Below is a small trained network, with its code and all its weights. Each question gives an input and a target symbol and asks what happens when units are switched off, that is, made to give their printed mean instead of their output.

import numpy as np


def w(rows, s, z=0):
    codes = np.array(rows[::2]) - 128.0
    scale = np.full(codes.shape[1], s)
    scale[-1] = z or s
    return codes * scale


def f(y):
    return y / 2 * (1 + np.tanh(0.7978845608 * (y + 0.044715 * y**3)))


def softmax(a):
    e = np.exp(a - a.max(-1, keepdims=True))
    return e / e.sum(-1, keepdims=True)


def log_softmax(a):
    a = a - a.max(-1, keepdims=True)
    return a - np.log(np.exp(a).sum(-1, keepdims=True))


def net(x, mask):
    ids = ['αβγδζμπψω'.index(c) for c in x.split()]
    T = len(ids)
    res = E[ids] + P[:T]
    u = 0
    for l in range(3):
        r = res
        for j in range(2):
            rows = slice(4 * j, 4 * j + 4)
            q, k, v = (r @ M[l][rows].T for M in (Q, K, V))
            z = softmax(np.where(np.tri(T) > 0, q @ k.T / 4**0.5, -1e9)) @ v
            o = O[l][rows]
            res = res + np.where(mask[u + j], z, o[:, -1]) @ o[:, :-1]
        u += 2
        y = f(res @ A[l][:, :-1].T + A[l][:, -1])
        res = res + np.where(mask[u : u + 8], y, B[l][:, -1]) @ B[l][:, :-1]
        u += 8
    return log_softmax(res[-1] @ U[:, :-1].T + U[:, -1])


Q, K, V, O, A, B = {}, {}, {}, {}, {}, {}
E = w([
[125,99,39,139],'α',
[133,67,90,89],'β',
[191,85,87,105],'γ',
[72,210,94,76],'δ',
[138,183,116,56],'ζ',
[104,251,162,154],'μ',
[57,123,35,237],'π',
[221,208,147,123],'ψ',
[216,192,124,246],'ω',
],0.015)
P = w([
[134,121,116,125],'0',
[126,118,106,115],'1',
[113,63,249,153],'2',
[116,140,95,117],'3',
[111,92,217,148],'4',
[122,156,86,121],'5',
],0.011)
Q[0] = w([
[131,189,254,112],'0.h1',
[86,46,226,122],'0.h1',
[128,77,117,80],'0.h1',
[101,191,133,85],'0.h1',
[124,107,93,103],'0.h2',
[131,101,178,142],'0.h2',
[98,131,98,175],'0.h2',
[147,167,138,128],'0.h2',
],0.0074)
K[0] = w([
[163,132,134,193],'0.h1',
[162,161,101,255],'0.h1',
[116,125,132,187],'0.h1',
[142,42,156,187],'0.h1',
[235,132,151,89],'0.h2',
[169,130,105,209],'0.h2',
[156,82,179,108],'0.h2',
[64,143,160,120],'0.h2',
],0.0077)
V[0] = w([
[129,142,62,255],'0.h1',
[70,63,144,62],'0.h1',
[57,144,56,146],'0.h1',
[131,97,177,97],'0.h1',
[25,137,149,95],'0.h2',
[119,104,143,218],'0.h2',
[92,146,174,145],'0.h2',
[47,128,205,120],'0.h2',
],0.0074)
O[0] = w([
[225,149,135,196,149],'0.h1',
[104,121,200,11,78],'0.h1',
[74,78,245,75,161],'0.h1',
[168,130,159,96,78],'0.h1',
[206,91,132,90,64],'0.h2',
[126,254,116,189,62],'0.h2',
[104,161,167,129,63],'0.h2',
[115,15,92,211,4],'0.h2',
],0.0058,0.002)
A[0] = w([
[88,95,53,99,150],'0.n1',
[142,145,87,152,4],'0.n2',
[125,70,131,36,219],'0.n3',
[149,97,188,153,113],'0.n4',
[104,49,255,108,217],'0.n5',
[210,115,46,80,177],'0.n6',
[189,93,122,121,140],'0.n7',
[98,196,137,73,66],'0.n8',
],0.0069,0.0019)
B[0] = w([
[130,116,63,89,193],'0.n1',
[125,68,114,59,121],'0.n2',
[168,128,134,32,254],'0.n3',
[54,75,189,87,132],'0.n4',
[66,155,155,62,192],'0.n5',
[168,76,152,71,225],'0.n6',
[104,254,145,90,149],'0.n7',
[68,135,161,63,160],'0.n8',
],0.0067,0.0032)
Q[1] = w([
[144,148,146,159],'1.h1',
[116,148,149,148],'1.h1',
[121,109,134,126],'1.h1',
[107,134,1,173],'1.h1',
[119,185,84,86],'1.h2',
[128,52,114,169],'1.h2',
[144,155,107,138],'1.h2',
[129,128,159,158],'1.h2',
],0.011)
K[1] = w([
[92,71,145,52],'1.h1',
[190,67,160,102],'1.h1',
[240,76,91,85],'1.h1',
[29,2,122,154],'1.h1',
[149,69,154,97],'1.h2',
[191,97,154,145],'1.h2',
[130,129,212,26],'1.h2',
[190,157,47,197],'1.h2',
],0.0068)
V[1] = w([
[196,177,99,201],'1.h1',
[222,139,105,98],'1.h1',
[109,126,55,130],'1.h1',
[108,184,201,116],'1.h1',
[99,188,65,170],'1.h2',
[164,154,170,32],'1.h2',
[143,177,58,116],'1.h2',
[41,1,29,191],'1.h2',
],0.0068)
O[1] = w([
[152,98,211,77,99],'1.h1',
[155,200,91,148,208],'1.h1',
[54,140,84,10,145],'1.h1',
[136,158,240,183,123],'1.h1',
[80,239,161,52,90],'1.h2',
[129,213,219,128,254],'1.h2',
[66,123,133,168,172],'1.h2',
[80,156,3,89,37],'1.h2',
],0.0052,0.005)
A[1] = w([
[251,147,181,102,250],'1.n1',
[121,74,143,108,119],'1.n2',
[212,162,151,136,187],'1.n3',
[134,153,173,191,205],'1.n4',
[198,121,118,152,155],'1.n5',
[62,135,150,90,91],'1.n6',
[115,78,140,112,135],'1.n7',
[159,79,113,58,117],'1.n8',
],0.011,0.0024)
B[1] = w([
[78,91,201,110,254],'1.n1',
[185,202,145,147,141],'1.n2',
[101,22,136,65,206],'1.n3',
[172,106,141,213,196],'1.n4',
[135,1,36,233,161],'1.n5',
[113,162,65,120,159],'1.n6',
[131,237,63,138,139],'1.n7',
[193,123,91,122,194],'1.n8',
],0.0061,0.0096)
Q[2] = w([
[172,39,197,68],'2.h1',
[63,161,150,101],'2.h1',
[39,252,142,132],'2.h1',
[35,74,178,2],'2.h1',
[190,38,190,134],'2.h2',
[149,111,190,202],'2.h2',
[24,116,185,107],'2.h2',
[177,110,202,247],'2.h2',
],0.0049)
K[2] = w([
[126,129,86,159],'2.h1',
[142,92,164,197],'2.h1',
[53,84,97,173],'2.h1',
[94,121,173,153],'2.h1',
[129,109,141,170],'2.h2',
[254,128,124,162],'2.h2',
[148,16,129,144],'2.h2',
[203,93,131,151],'2.h2',
],0.0087)
V[2] = w([
[174,212,135,132],'2.h1',
[104,104,76,116],'2.h1',
[144,95,148,70],'2.h1',
[179,141,93,161],'2.h1',
[52,115,154,93],'2.h2',
[82,136,126,197],'2.h2',
[176,213,168,82],'2.h2',
[207,254,111,113],'2.h2',
],0.0097)
O[2] = w([
[149,254,122,122,90],'2.h1',
[57,102,57,134,127],'2.h1',
[135,93,146,54,255],'2.h1',
[162,110,126,127,82],'2.h1',
[34,137,197,109,134],'2.h2',
[88,169,116,138,83],'2.h2',
[112,172,143,83,98],'2.h2',
[145,146,77,80,9],'2.h2',
],0.0071,0.0049)
A[2] = w([
[175,163,135,168,193],'2.n1',
[67,162,2,112,253],'2.n2',
[125,136,211,178,113],'2.n3',
[151,48,181,134,66],'2.n4',
[64,204,101,80,12],'2.n5',
[118,165,3,64,132],'2.n6',
[230,235,155,98,154],'2.n7',
[125,84,104,133,201],'2.n8',
],0.0066,0.0032)
B[2] = w([
[255,71,50,151,155],'2.n1',
[60,213,128,204,209],'2.n2',
[147,194,50,159,235],'2.n3',
[49,128,63,123,254],'2.n4',
[72,91,154,24,173],'2.n5',
[157,205,61,145,234],'2.n6',
[244,235,151,80,184],'2.n7',
[177,238,9,156,181],'2.n8',
],0.0047,0.0063)
U = w([
[161,155,49,127,27],'α',
[253,144,102,75,139],'β',
[129,14,96,64,23],'γ',
[86,200,174,101,152],'δ',
[151,121,245,83,66],'ζ',
[218,241,242,180,157],'μ',
[23,133,114,165,91],'π',
[72,66,250,161,208],'ψ',
[194,111,129,196,251],'ω',
],0.006,0.0027)

Each question gives the input, a string of symbols that net reads in full, and the target symbol t.
The units are the heads (4 rows each of Q, K, V and O) and the neurons (one row each of A and B). Each row of codes is followed by its name. A weight is (code - 128) times the scale printed after its matrix; where a second scale follows, it is the last column's (O, A, B and U).
mask holds one flag per unit, layer by layer, with each layer's heads first. A switched-off unit (its flag False) gives its mean, the last column of its rows in O or B, instead of its output. The means were averaged over made-up inputs and are rounded, as every weight is.
A unit's drop is (log p(t) with every unit on - log p(t) with that unit switched off) / (log p(t) with every unit on - log p(t) with every unit switched off).
The circuit of an input: a set's keep is (log p(t) with only the set's units on - log p(t) with every unit switched off) / (log p(t) with every unit on - log p(t) with every unit switched off). Starting from the 12 units with the biggest drops (on a tie, the unit counted first), units are removed one at a time, each time the one whose removal leaves the highest keep (on an exact tie, the one counted first), for as long as the keep stays at least 0.8.
circuit, biggest first: the units of the circuit, biggest drop first
k most important neurons: the k neurons with the biggest drops, biggest first
top k neurons in layer l: the k neurons of layer l with the biggest drops, biggest first
heads that matter: for each layer, one digit per head in row order, 1 if its drop is at least 0.15 and else 0, layers parted by /
input ω β γ, target ω: circuit, biggest first	0.h1; 1.n5
input ψ ψ γ, target ψ: circuit, biggest first	1.n1; 2.h2; 1.h2
input β δ ω, target ω: top 2 neurons in layer 1	1.n4; 1.n5
input ω ζ μ, target ω: circuit, biggest first	0.h1; 2.h2; 1.n5
input γ π π, target π: circuit, biggest first	1.h2; 2.h1; 2.n2
input γ μ ζ, target μ: heads that matter	00 / 00 / 10
input ω μ α, target ω: heads that matter	10 / 00 / 11
input β ω π, target ω: circuit, biggest first	0.h1; 2.h2; 1.n4
input γ ω β, target ω: circuit, biggest first	0.h1; 2.h2
input ψ β ζ, target ψ: 2 most important neurons	1.n3; 1.n1
input ζ α ω γ ψ, target ω: circuit, biggest first	0.h1; 2.h2; 1.n4; 1.n5
input ω β μ β β ζ, target ζ: top 2 neurons in layer 1	1.n1; 1.n3
input ζ μ δ, target μ: circuit, biggest first	2.h1; 1.h2
input ω β π, target ω: 2 most important neurons	1.n4; 1.n5
input ψ β β α, target α: heads that matter	10 / 01 / 00
input δ π μ, target π: 2 most important neurons	0.n3; 0.n4
input β β β ζ γ, target ζ: top 2 neurons in layer 1	1.n5; 1.n2
input μ μ γ ψ, target ψ: heads that matter	00 / 10 / 00
input ω β α ω π δ, target δ: heads that matter	01 / 01 / 01
input β π γ, target π: heads that matter	00 / 11 / 10
input β ψ γ, target ψ: heads that matter	00 / 01 / 01
input β δ δ ω ψ, target ω: heads that matter	11 / 10 / 01
input β β ζ δ β, target ζ: heads that matter	10 / 01 / 01
input β γ β β, target β: 2 most important neurons	1.n8; 1.n3
input α γ β π β, target π: top 2 neurons in layer 2	2.n2; 2.n7
